Below is a small trained network, with its code and all its weights. Each question gives an input and a class and asks what happens when units are switched off, that is, made to give their printed mean instead of their output.

import numpy as np


def w(rows, s, z=0):
    codes = np.array(rows[::2]) - 128.0
    scale = np.full(codes.shape[1], s)
    scale[-1] = z or s
    return codes * scale


def f(y):
    return np.maximum(y, 0)


def log_softmax(a):
    a = a - a.max(-1, keepdims=True)
    return a - np.log(np.exp(a).sum(-1, keepdims=True))


def net(x, mask):
    res = np.array(x, float).reshape(1, 7) / 4 @ E
    y = f(res @ A[0][:, :-1].T + A[0][:, -1])
    res = res + np.where(mask, y, B[0][:, -1]) @ B[0][:, :-1]
    return log_softmax(res[-1] @ U[:, :-1].T + U[:, -1])


A, B = {}, {}
E = w([
[150,126,127,113,134,124],'x0',
[93,120,141,170,118,128],'x1',
[167,124,94,168,65,147],'x2',
[118,121,118,126,127,146],'x3',
[107,130,75,138,161,42],'x4',
[142,4,157,80,88,133],'x5',
[156,127,129,111,137,118],'x6',
],0.012)
A[0] = w([
[148,159,196,174,133,167,107],'n1',
[87,92,168,213,112,113,248],'n2',
[145,112,65,169,147,67,135],'n3',
[152,131,201,95,97,146,82],'n4',
[94,47,126,49,89,130,72],'n5',
[130,35,168,160,92,58,45],'n6',
[127,101,142,116,98,199,163],'n7',
[115,53,69,126,138,56,151],'n8',
[49,91,202,71,234,131,85],'n9',
[160,118,94,156,10,105,3],'n10',
],0.013,0.0039)
B[0] = w([
[60,124,134,127,152,31,209],'n1',
[173,86,62,39,133,141,232],'n2',
[87,121,171,114,103,125,235],'n3',
[57,80,146,91,115,122,200],'n4',
[87,189,66,187,183,90,250],'n5',
[118,254,112,141,192,92,225],'n6',
[107,147,142,95,79,122,233],'n7',
[99,106,199,73,66,164,243],'n8',
[222,86,131,190,74,176,255],'n9',
[221,69,182,203,153,183,213],'n10',
],0.012,0.0078)
U = w([
[83,191,60,240,188,87,114],'0',
[197,60,154,254,97,149,7],'1',
[121,116,112,109,81,109,253],'2',
[24,62,206,100,111,106,5],'3',
[120,87,102,117,149,121,238],'4',
],0.0085,0.0045)

Each question gives the input, the list of numbers given to net, and the class t.
The units are the neurons (one row each of A and B). Each row of codes is followed by its name. A weight is (code - 128) times the scale printed after its matrix; where a second scale follows, it is the last column's (A, B and U).
mask holds one flag per neuron, in row order. A switched-off neuron (its flag False) gives its mean, the last column of its row in B, instead of its output. The means were averaged over made-up inputs and are rounded, as every weight is.
A unit's drop is (log p(t) with every unit on - log p(t) with that unit switched off) / (log p(t) with every unit on - log p(t) with every unit switched off).
The circuit of an input: a set's keep is (log p(t) with only the set's units on - log p(t) with every unit switched off) / (log p(t) with every unit on - log p(t) with every unit switched off). Starting from all 10 units, units are removed one at a time, each time the one whose removal leaves the highest keep (on an exact tie, the one counted first), for as long as the keep stays at least 0.8.
circuit, biggest first: the units of the circuit, biggest drop first
unit that matters most: the unit with the biggest drop
k most important neurons: the k neurons with the biggest drops, biggest first
drop of u: that unit's drop, to one decimal
input [3,-3,-3,7,-8,-6,-8], class 3: 3 most important neurons	n5; n6; n1
input [-5,2,-3,6,1,-4,-8], class 2: circuit, biggest first	n5
input [-5,-1,8,-2,6,-7,2], class 1: circuit, biggest first	n10; n5
input [-3,6,7,-8,2,-6,-8], class 2: 2 most important neurons	n2; n9
input [2,4,3,3,8,2,5], class 3: 3 most important neurons	n8; n3; n9
input [-3,-1,-3,-2,8,-4,1], class 3: circuit, biggest first	n3; n8
input [-5,5,-2,0,1,-1,-3], class 4: circuit, biggest first	n2; n8; n5
input [7,3,8,-8,8,-7,6], class 1: circuit, biggest first	n10; n5
input [-8,-3,4,-4,6,8,-6], class 0: 2 most important neurons	n6; n5
input [-7,1,2,-3,7,-6,7], class 3: circuit, biggest first	n3; n5
input [3,7,7,0,8,-1,-7], class 3: 4 most important neurons	n3; n8; n9; n5
input [-2,-1,3,3,6,0,-2], class 3: circuit, biggest first	n8; n3
input [5,7,5,-6,7,-5,-3], class 3: circuit, biggest first	n3; n5
input [4,4,-1,3,-7,7,-1], class 0: unit that matters most	n5
input [-3,-4,6,-5,-7,6,6], class 3: 4 most important neurons	n4; n7; n9; n2
input [-7,-7,-8,-1,-3,-6,1], class 1: 3 most important neurons	n9; n5; n6
input [-7,-7,-4,0,1,7,7], class 0: 2 most important neurons	n5; n6
input [5,-4,1,1,-4,-3,0], class 3: 4 most important neurons	n5; n9; n6; n2
input [8,8,3,-6,0,8,-1], class 0: 2 most important neurons	n6; n5
input [-2,5,-5,-4,4,8,3], class 0: unit that matters most	n6
input [8,3,-7,-4,-1,0,7], class 1: drop of n9	0.6
input [6,3,7,6,-6,8,0], class 0: drop of n6	0.5
input [5,2,-7,0,4,-4,8], class 1: drop of n4	0.0
